Below is a small trained network, with its code and all its weights. Each question gives an input and a target symbol and asks what happens when units are switched off, that is, made to give their printed mean instead of their output.

import numpy as np


def w(rows, s, z=0):
    codes = np.array(rows[::2]) - 128.0
    scale = np.full(codes.shape[1], s)
    scale[-1] = z or s
    return codes * scale


def norm(h):
    return h / np.sqrt((h * h).mean(-1, keepdims=True) + 1e-5)


def f(y):
    return np.maximum(y, 0)


def softmax(a):
    e = np.exp(a - a.max(-1, keepdims=True))
    return e / e.sum(-1, keepdims=True)


def log_softmax(a):
    a = a - a.max(-1, keepdims=True)
    return a - np.log(np.exp(a).sum(-1, keepdims=True))


def net(x, mask):
    ids = ['αβγδεζηθλμξστφψ'.index(c) for c in x.split()]
    T = len(ids)
    res = E[ids] + P[:T]
    q, k, v = (norm(res) @ M[0].T for M in (Q, K, V))
    z = softmax(np.where(np.tri(T) > 0, q @ k.T / 3**0.5, -1e9)) @ v
    res = res + np.where(mask[0], z, O[0][:, -1]) @ O[0][:, :-1]
    y = f(norm(res) @ A[0][:, :-1].T + A[0][:, -1])
    res = res + np.where(mask[1:9], y, B[0][:, -1]) @ B[0][:, :-1]
    return log_softmax(norm(res)[-1] @ U[:, :-1].T + U[:, -1])


Q, K, V, O, A, B = {}, {}, {}, {}, {}, {}
E = w([
[136,129,138,146,140],'α',
[129,133,135,110,131],'β',
[131,137,129,132,134],'γ',
[124,122,122,125,145],'δ',
[111,129,132,116,139],'ε',
[167,177,254,137,96],'ζ',
[149,138,124,139,142],'η',
[125,141,126,135,151],'θ',
[127,130,123,118,135],'λ',
[141,138,130,111,131],'μ',
[146,123,130,122,144],'ξ',
[132,122,130,107,134],'σ',
[130,149,121,131,136],'τ',
[126,152,131,116,134],'φ',
[120,140,137,139,143],'ψ',
],0.022)
P = w([
[97,55,84,254,25],'0',
[115,141,177,138,215],'1',
[115,136,177,125,200],'2',
[112,139,182,120,190],'3',
[109,137,183,114,190],'4',
[107,131,192,125,190],'5',
[119,135,201,124,196],'6',
[109,143,201,121,190],'7',
[123,135,218,130,190],'8',
],0.0028)
Q[0] = w([
[179,151,245,71,150],'h0',
[127,119,107,243,254],'h0',
[126,80,80,168,41],'h0',
],0.009)
K[0] = w([
[152,108,173,197,4],'h0',
[89,101,3,201,115],'h0',
[165,141,150,92,216],'h0',
],0.0076)
V[0] = w([
[141,1,119,105,233],'h0',
[6,106,162,108,110],'h0',
[93,213,80,152,220],'h0',
],0.0078)
O[0] = w([
[165,114,168,135,246,2],'h0',
[34,72,193,144,110,141],'h0',
[83,160,75,189,149,134],'h0',
],0.011,0.0029)
A[0] = w([
[90,106,184,219,79,105],'n0',
[245,173,126,138,201,172],'n1',
[95,21,255,167,191,5],'n2',
[42,87,91,151,148,20],'n3',
[87,123,94,134,92,211],'n4',
[84,118,73,37,170,205],'n5',
[150,133,60,144,9,61],'n6',
[105,173,161,77,172,36],'n7',
],0.0071,0.002)
B[0] = w([
[146,149,216,117,147,214],'n0',
[91,82,147,174,66,255],'n1',
[129,124,2,93,98,252],'n2',
[146,154,171,146,137,178],'n3',
[136,103,151,97,173,213],'n4',
[140,103,144,180,133,177],'n5',
[137,143,142,90,202,229],'n6',
[119,106,89,138,99,162],'n7',
],0.0085,0.0044)
U = w([
[145,48,182,223,54,218],'α',
[109,66,178,58,33,66],'β',
[143,191,145,69,217,253],'γ',
[109,49,61,167,219,134],'δ',
[9,53,146,102,145,135],'ε',
[178,200,255,149,48,19],'ζ',
[213,164,62,218,91,229],'η',
[83,173,108,230,185,99],'θ',
[106,72,18,79,92,139],'λ',
[235,152,113,54,35,54],'μ',
[250,85,188,167,191,94],'ξ',
[190,9,156,66,149,31],'σ',
[80,217,40,133,122,80],'τ',
[42,192,107,119,18,90],'φ',
[65,174,237,187,160,134],'ψ',
],0.0094,0.003)

Each question gives the input, a string of symbols that net reads in full, and the target symbol t.
The units are the heads (3 rows each of Q, K, V and O) and the neurons (one row each of A and B). Each row of codes is followed by its name. A weight is (code - 128) times the scale printed after its matrix; where a second scale follows, it is the last column's (O, A, B and U).
mask holds one flag per unit, heads first, then neurons. A switched-off unit (its flag False) gives its mean, the last column of its rows in O or B, instead of its output. The means were averaged over made-up inputs and are rounded, as every weight is.
A unit's drop is (log p(t) with every unit on - log p(t) with that unit switched off) / (log p(t) with every unit on - log p(t) with every unit switched off).
The circuit of an input: a set's keep is (log p(t) with only the set's units on - log p(t) with every unit switched off) / (log p(t) with every unit on - log p(t) with every unit switched off). Starting from all 9 units, units are removed one at a time, each time the one whose removal leaves the highest keep (on an exact tie, the one counted first), for as long as the keep stays at least 0.8.
circuit, biggest first: the units of the circuit, biggest drop first
k most important neurons: the k neurons with the biggest drops, biggest first
drop of u: that unit's drop, to one decimal
input γ α α ψ ε δ α β σ, target γ: circuit, biggest first : h0, n6, n1
input α λ γ, target α: circuit, biggest first : h0, n1
input γ ψ δ γ μ ψ, target γ: circuit, biggest first : h0, n6, n1
input γ γ μ ξ η α, target γ: 2 most important neurons : n6, n1
input τ β γ σ λ, target τ: circuit, biggest first : h0, n6
input ε η γ γ, target ε: circuit, biggest first : h0, n2
input γ σ δ λ θ, target γ: most important neuron : n6
input γ α ψ ε μ ε, target γ: circuit, biggest first : h0, n1, n6, n2
input γ ε γ, target γ: 2 most important neurons : n6, n2
input δ γ ξ ξ δ α ε τ α, target δ: circuit, biggest first : h0, n2
input γ θ λ, target γ: 3 most important neurons : n6, n2, n1
input γ η ξ ε δ γ μ, target γ: 2 most important neurons : n6, n2
input ε β α μ μ, target ε: 2 most important neurons : n2, n0
input ξ δ γ, target ξ: circuit, biggest first : h0
input α γ η θ η η, target α: 2 most important neurons : n1, n2
input λ α λ α η γ, target λ: drop of h0 : 1.9
input ζ γ α ε γ γ, target γ: drop of n6 : 0.3
input δ η ψ γ β η γ, target δ: drop of h0 : 0.9
input η ξ θ ε μ, target η: drop of n1 : 0.1
input η γ η μ γ ξ β ψ ψ, target η: most important neuron : n1
